Here is a tiny trained network, its code and every weight. The questions are about switching its units off for an input and a class, where a switched-off unit gives its printed mean instead of its output.

import numpy as np


def w(rows, s, z=0):
    codes = np.array(rows[::2]) - 128.0
    scale = np.full(codes.shape[1], s)
    scale[-1] = z or s
    return codes * scale


def f(y):
    return np.maximum(y, 0)


def log_softmax(a):
    a = a - a.max(-1, keepdims=True)
    return a - np.log(np.exp(a).sum(-1, keepdims=True))


def net(x, mask):
    res = np.array(x, float).reshape(1, 4) / 4 @ E
    y = f(res @ A[0][:, :-1].T + A[0][:, -1])
    res = res + np.where(mask, y, B[0][:, -1]) @ B[0][:, :-1]
    return log_softmax(res[-1] @ U[:, :-1].T + U[:, -1])


A, B = {}, {}
E = w([
[200,204,148,115,187,190,103],'x0',
[159,85,130,239,118,135,51],'x1',
[123,146,252,101,71,105,118],'x2',
[75,181,139,210,70,211,161],'x3',
],0.013)
A[0] = w([
[166,244,143,77,149,206,132,54],'neuron 1',
[61,216,149,55,149,101,210,3],'neuron 2',
[66,192,146,167,94,187,222,55],'neuron 3',
[130,107,230,82,122,102,148,98],'neuron 4',
[21,116,120,104,62,15,218,65],'neuron 5',
[65,175,183,230,66,223,215,62],'neuron 6',
[95,142,218,132,59,153,65,45],'neuron 7',
[118,169,252,97,46,130,191,68],'neuron 8',
[45,48,76,177,24,75,242,109],'neuron 9',
[113,121,2,131,124,214,220,99],'neuron 10',
],0.0096,0.0038)
B[0] = w([
[217,130,167,139,168,204,146,209],'neuron 1',
[8,235,210,200,71,84,49,208],'neuron 2',
[124,106,145,122,140,95,193,215],'neuron 3',
[149,131,52,110,176,126,149,183],'neuron 4',
[190,136,150,177,201,159,132,230],'neuron 5',
[47,136,172,77,181,75,142,247],'neuron 6',
[170,179,45,139,101,150,65,186],'neuron 7',
[165,185,47,122,166,130,121,216],'neuron 8',
[172,135,140,160,170,172,152,250],'neuron 9',
[149,184,68,138,91,86,129,215],'neuron 10',
],0.012,0.016)
U = w([
[142,163,14,143,118,110,159,45],'0',
[168,113,174,183,156,200,174,80],'1',
[104,141,147,218,107,105,84,254],'2',
[124,92,135,60,198,40,180,160],'3',
[124,121,113,143,125,142,163,176],'4',
[92,94,124,91,10,111,160,85],'5',
[70,90,152,117,66,130,132,78],'6',
],0.013,0.0092)

Each question gives the input, the list of numbers given to net, and the class t.
The units are the neurons (one row each of A and B). Each row of codes is followed by its name. A weight is (code - 128) times the scale printed after its matrix; where a second scale follows, it is the last column's (A, B and U).
mask holds one flag per neuron, in row order. A switched-off neuron (its flag False) gives its mean, the last column of its row in B, instead of its output. The means were averaged over made-up inputs and are rounded, as every weight is.
A unit's drop is (log p(t) with every unit on - log p(t) with that unit switched off) / (log p(t) with every unit on - log p(t) with every unit switched off).
The circuit of an input: a set's keep is (log p(t) with only the set's units on - log p(t) with every unit switched off) / (log p(t) with every unit on - log p(t) with every unit switched off). Starting from all 10 units, units are removed one at a time, each time the one whose removal leaves the highest keep (on an exact tie, the one counted first), for as long as the keep stays at least 0.8.
circuit, biggest first: the units of the circuit, biggest drop first
most important unit: the unit with the biggest drop
top k neurons: the k neurons with the biggest drops, biggest first
drop of u: that unit's drop, to one decimal
input [7,-2,2,-5], class 1: most important unit : neuron 1
input [-4,0,-3,-2], class 1: top 2 neurons : (neuron 6; neuron 2)
input [-5,4,5,1], class 0: circuit, biggest first : (neuron 7; neuron 2)
input [0,-4,-2,-2], class 2: top 2 neurons : (neuron 6; neuron 8)
input [3,6,7,3], class 0: top 3 neurons : (neuron 7; neuron 2; neuron 8)
input [-8,-2,-5,-7], class 1: circuit, biggest first : (neuron 5; neuron 9)
input [-2,-5,-1,6], class 3: top 3 neurons : (neuron 6; neuron 3; neuron 7)
input [-6,-2,5,-6], class 1: top 2 neurons : (neuron 5; neuron 6)
input [-8,-4,-5,-2], class 1: top 2 neurons : (neuron 5; neuron 9)
input [3,-4,3,0], class 2: top 2 neurons : (neuron 2; neuron 9)
input [-5,5,8,3], class 0: circuit, biggest first : (neuron 7; neuron 8)
input [0,-5,-5,6], class 3: top 4 neurons : (neuron 6; neuron 3; neuron 7; neuron 8)
input [-5,7,1,8], class 3: top 2 neurons : (neuron 6; neuron 2)
input [3,7,-6,8], class 3: circuit, biggest first : (neuron 6; neuron 2)
input [-5,5,-4,4], class 1: circuit, biggest first : (neuron 9)
input [3,-6,-5,-5], class 2: top 4 neurons : (neuron 2; neuron 8; neuron 6; neuron 4)
input [-1,3,6,5], class 0: top 2 neurons : (neuron 7; neuron 8)
input [5,-3,-7,8], class 3: top 4 neurons : (neuron 6; neuron 3; neuron 7; neuron 8)
input [3,-6,-4,-6], class 2: circuit, biggest first : (neuron 2; neuron 6; neuron 8)
input [3,-8,-1,6], class 2: top neuron : (neuron 2)
input [-6,-4,8,0], class 0: top 2 neurons : (neuron 8; neuron 4)
input [4,-8,3,-7], class 2: top 2 neurons : (neuron 2; neuron 6)
input [6,1,8,-1], class 0: drop of neuron 8 : 0.1
input [4,-2,7,-4], class 0: drop of neuron 4 : 0.1
input [-7,1,4,-3], class 1: drop of neuron 5 : 0.2
input [-7,2,8,0], class 0: drop of neuron 4 : 0.1
input [6,-6,3,-4], class 1: circuit, biggest first : (neuron 1)
